Here is a tiny trained network, its code and every weight. The questions are about switching its units off for an input and a target symbol, where a switched-off unit gives its printed mean instead of its output.

import numpy as np


def w(rows, s, z=0):
    codes = np.array(rows[::2]) - 128.0
    scale = np.full(codes.shape[1], s)
    scale[-1] = z or s
    return codes * scale


def norm(h):
    return h / np.sqrt((h * h).mean(-1, keepdims=True) + 1e-5)


def f(y):
    return y / 2 * (1 + np.tanh(0.7978845608 * (y + 0.044715 * y**3)))


def softmax(a):
    e = np.exp(a - a.max(-1, keepdims=True))
    return e / e.sum(-1, keepdims=True)


def log_softmax(a):
    a = a - a.max(-1, keepdims=True)
    return a - np.log(np.exp(a).sum(-1, keepdims=True))


def net(x, mask):
    ids = ['ΓΛΣΦΨΩβδεζηθμξπ'.index(c) for c in x.split()]
    T = len(ids)
    res = E[ids] + P[:T]
    q, k, v = (norm(res) @ M[0].T for M in (Q, K, V))
    z = softmax(np.where(np.tri(T) > 0, q @ k.T / 4**0.5, -1e9)) @ v
    res = res + np.where(mask[0], z, O[0][:, -1]) @ O[0][:, :-1]
    y = f(norm(res) @ A[0][:, :-1].T + A[0][:, -1])
    res = res + np.where(mask[1:9], y, B[0][:, -1]) @ B[0][:, :-1]
    return log_softmax(norm(res)[-1] @ U[:, :-1].T + U[:, -1])


Q, K, V, O, A, B = {}, {}, {}, {}, {}, {}
E = w([
[104,112,118,116,151,116,144,156,108,97,166,128],'Γ',
[6,145,147,146,160,113,142,62,171,131,134,70],'Λ',
[97,163,153,97,149,104,102,137,142,101,154,117],'Σ',
[144,181,137,94,162,168,130,142,147,135,126,130],'Φ',
[129,105,123,148,132,166,171,117,131,109,142,104],'Ψ',
[152,140,99,128,100,121,117,79,118,54,146,158],'Ω',
[137,105,103,162,153,139,121,121,147,152,181,108],'β',
[138,118,189,185,146,115,55,117,125,53,91,89],'δ',
[186,113,135,162,165,166,109,93,143,122,50,169],'ε',
[146,142,176,150,98,112,75,141,183,102,163,111],'ζ',
[162,98,120,139,169,89,126,89,137,127,140,171],'η',
[147,155,123,137,148,84,114,106,149,126,165,118],'θ',
[166,116,146,93,105,153,88,124,117,130,203,146],'μ',
[76,124,142,92,154,107,158,113,122,69,112,161],'ξ',
[184,108,150,106,129,98,128,145,113,65,150,189],'π',
],0.023)
P = w([
[157,144,23,139,140,65,179,121,126,119,106,71],'0',
[117,141,141,133,43,129,90,161,104,134,74,156],'1',
[156,52,185,40,171,207,51,138,120,100,142,168],'2',
[117,136,66,195,158,135,135,161,220,94,125,184],'3',
[110,161,149,149,59,131,96,150,99,144,91,167],'4',
[111,26,248,96,166,212,85,149,143,51,129,150],'5',
[107,177,91,205,158,174,171,125,180,92,166,201],'6',
],0.016)
Q[0] = w([
[91,192,131,198,99,113,97,149,120,101,112,197],'h1',
[98,176,51,162,56,99,164,142,66,159,104,129],'h1',
[140,179,98,157,21,90,119,118,59,251,86,143],'h1',
[85,158,150,150,87,102,97,138,17,161,102,142],'h1',
],0.011)
K[0] = w([
[175,214,63,133,216,108,185,49,156,46,155,87],'h1',
[157,34,50,5,150,146,150,115,201,85,139,49],'h1',
[193,47,47,3,88,78,95,139,194,169,64,20],'h1',
[122,139,37,86,137,39,139,155,34,118,55,2],'h1',
],0.0076)
V[0] = w([
[27,118,128,200,56,186,130,68,174,125,74,90],'h1',
[93,151,179,80,215,114,161,131,114,59,99,132],'h1',
[186,92,109,131,80,153,252,104,170,143,34,176],'h1',
[122,237,137,105,144,116,89,72,179,151,43,164],'h1',
],0.011)
O[0] = w([
[168,94,122,135,128,102,190,187,57,130,125,25,89],'h1',
[195,94,86,99,112,97,169,147,254,163,71,148,133],'h1',
[134,111,183,155,51,193,221,103,170,124,111,97,145],'h1',
[180,144,87,88,73,105,99,10,77,222,167,89,253],'h1',
],0.014,0.0041)
A[0] = w([
[165,98,128,50,157,144,117,82,117,122,166,86,151],'n1',
[81,126,165,82,103,180,67,106,93,121,139,193,126],'n2',
[98,138,58,85,128,76,166,175,159,141,177,120,71],'n3',
[101,124,214,76,50,140,115,105,9,203,104,103,85],'n4',
[122,114,132,169,120,142,153,135,193,134,75,155,82],'n5',
[101,169,122,138,134,149,100,131,168,128,140,191,129],'n6',
[112,105,202,116,150,176,82,115,29,138,151,131,7],'n7',
[116,164,187,125,25,160,147,121,127,161,123,157,94],'n8',
],0.015,0.012)
B[0] = w([
[33,165,132,117,127,201,144,206,205,118,39,131,232],'n1',
[225,104,153,130,151,152,130,124,132,204,173,40,255],'n2',
[63,54,90,27,91,212,38,88,63,63,89,108,151],'n3',
[227,128,57,238,135,46,127,119,153,76,167,222,229],'n4',
[117,164,169,59,146,3,119,148,49,199,183,140,190],'n5',
[154,117,107,167,142,133,168,133,183,111,105,43,241],'n6',
[66,156,174,42,85,53,208,76,116,150,35,152,189],'n7',
[1,90,129,100,117,143,75,179,8,101,103,115,214],'n8',
],0.013,0.0099)
U = w([
[95,82,143,212,254,206,96,140,138,97,118,210,252],'Γ',
[177,150,61,158,146,91,130,188,103,114,60,66,47],'Λ',
[120,115,99,38,145,171,18,133,100,72,88,182,200],'Σ',
[147,131,30,179,143,133,90,81,211,145,130,150,111],'Φ',
[142,178,199,132,132,159,211,167,128,69,96,32,63],'Ψ',
[158,201,171,171,133,80,168,154,210,71,83,179,112],'Ω',
[96,144,131,117,161,95,57,147,16,74,188,107,183],'β',
[10,124,141,101,142,136,122,243,125,74,64,194,132],'δ',
[106,115,108,154,58,129,114,94,136,22,168,173,228],'ε',
[105,180,131,25,98,47,151,159,80,140,77,129,64],'ζ',
[118,99,164,139,79,174,114,37,104,175,64,112,112],'η',
[151,168,108,140,177,70,136,44,78,170,188,143,150],'θ',
[60,91,154,36,175,151,136,82,85,124,116,16,87],'μ',
[63,176,193,108,76,196,127,163,219,162,53,130,95],'ξ',
[191,70,121,122,169,189,141,80,147,136,211,56,124],'π',
],0.0095,0.0044)

Each question gives the input, a string of symbols that net reads in full, and the target symbol t.
The units are the heads (4 rows each of Q, K, V and O) and the neurons (one row each of A and B). Each row of codes is followed by its name. A weight is (code - 128) times the scale printed after its matrix; where a second scale follows, it is the last column's (O, A, B and U).
mask holds one flag per unit, heads first, then neurons. A switched-off unit (its flag False) gives its mean, the last column of its rows in O or B, instead of its output. The means were averaged over made-up inputs and are rounded, as every weight is.
A unit's drop is (log p(t) with every unit on - log p(t) with that unit switched off) / (log p(t) with every unit on - log p(t) with every unit switched off).
The circuit of an input: a set's keep is (log p(t) with only the set's units on - log p(t) with every unit switched off) / (log p(t) with every unit on - log p(t) with every unit switched off). Starting from all 9 units, units are removed one at a time, each time the one whose removal leaves the highest keep (on an exact tie, the one counted first), for as long as the keep stays at least 0.8.
circuit, biggest first: the units of the circuit, biggest drop first
most important unit: the unit with the biggest drop
top k neurons: the k neurons with the biggest drops, biggest first
input Γ Φ Ω, target Φ: circuit, biggest first => [h1 n4 n1]
input ε μ μ θ Λ, target ε: circuit, biggest first => [n4 h1 n2]
input δ ε Ψ Σ Γ ζ, target Γ: circuit, biggest first => [h1 n7]
input Γ π ξ β η Ω Σ, target Σ: circuit, biggest first => [h1 n3]
input β Σ μ Ψ, target Ψ: most important unit => h1
input θ Ω ξ η μ Ψ Φ, target ξ: circuit, biggest first => [h1 n4 n1 n2]
input ε ζ η, target ζ: circuit, biggest first => [n7 h1]
input ξ Λ Ψ δ π Φ, target π: circuit, biggest first => [h1 n2 n1]
input Ω Ω Ω η Ω Λ, target Ω: top 3 neurons => [n4 n1 n7]
input β Σ Σ ξ Λ, target Ψ: circuit, biggest first => [h1 n2 n8 n6]
input Ω θ Σ ε δ Ω, target δ: top 3 neurons => [n1 n2 n6]
input Γ μ η, target μ: top 3 neurons => [n7 n2 n4]
input π π π Λ ξ ε, target ξ: top 2 neurons => [n1 n4]
input η Ω β, target Ω: top 4 neurons => [n4 n1 n7 n8]
input δ ξ ζ, target ξ: circuit, biggest first => [n1]
input Ω μ θ ξ Ω ε, target Ω: circuit, biggest first => [h1 n4 n7 n1]
input β ξ Λ Ψ δ Ω, target δ: top 2 neurons => [n1 n2]
input π π μ Ω μ β, target μ: top 3 neurons => [n7 n2 n4]
input ζ θ π ε Ω Ω, target Ω: circuit, biggest first => [h1 n4 n1 n7]
input ξ Ω Ψ, target Ω: circuit, biggest first => [n4 h1 n1]
input θ θ θ ζ Φ ζ Γ, target δ: top 2 neurons => [n2 n3]
input η η Ω π β, target μ: top neuron => [n8]
input δ Σ π Ω θ θ, target θ: circuit, biggest first => [h1 n8]
input ε θ Ψ, target θ: circuit, biggest first => [h1 n4]
input δ Γ Ω β θ π, target θ: top 2 neurons => [n4 n2]
input Ω π η Γ Ψ π η, target θ: top 3 neurons => [n5 n1 n7]
input Ω Ω Γ δ Γ, target β: most important unit => n8
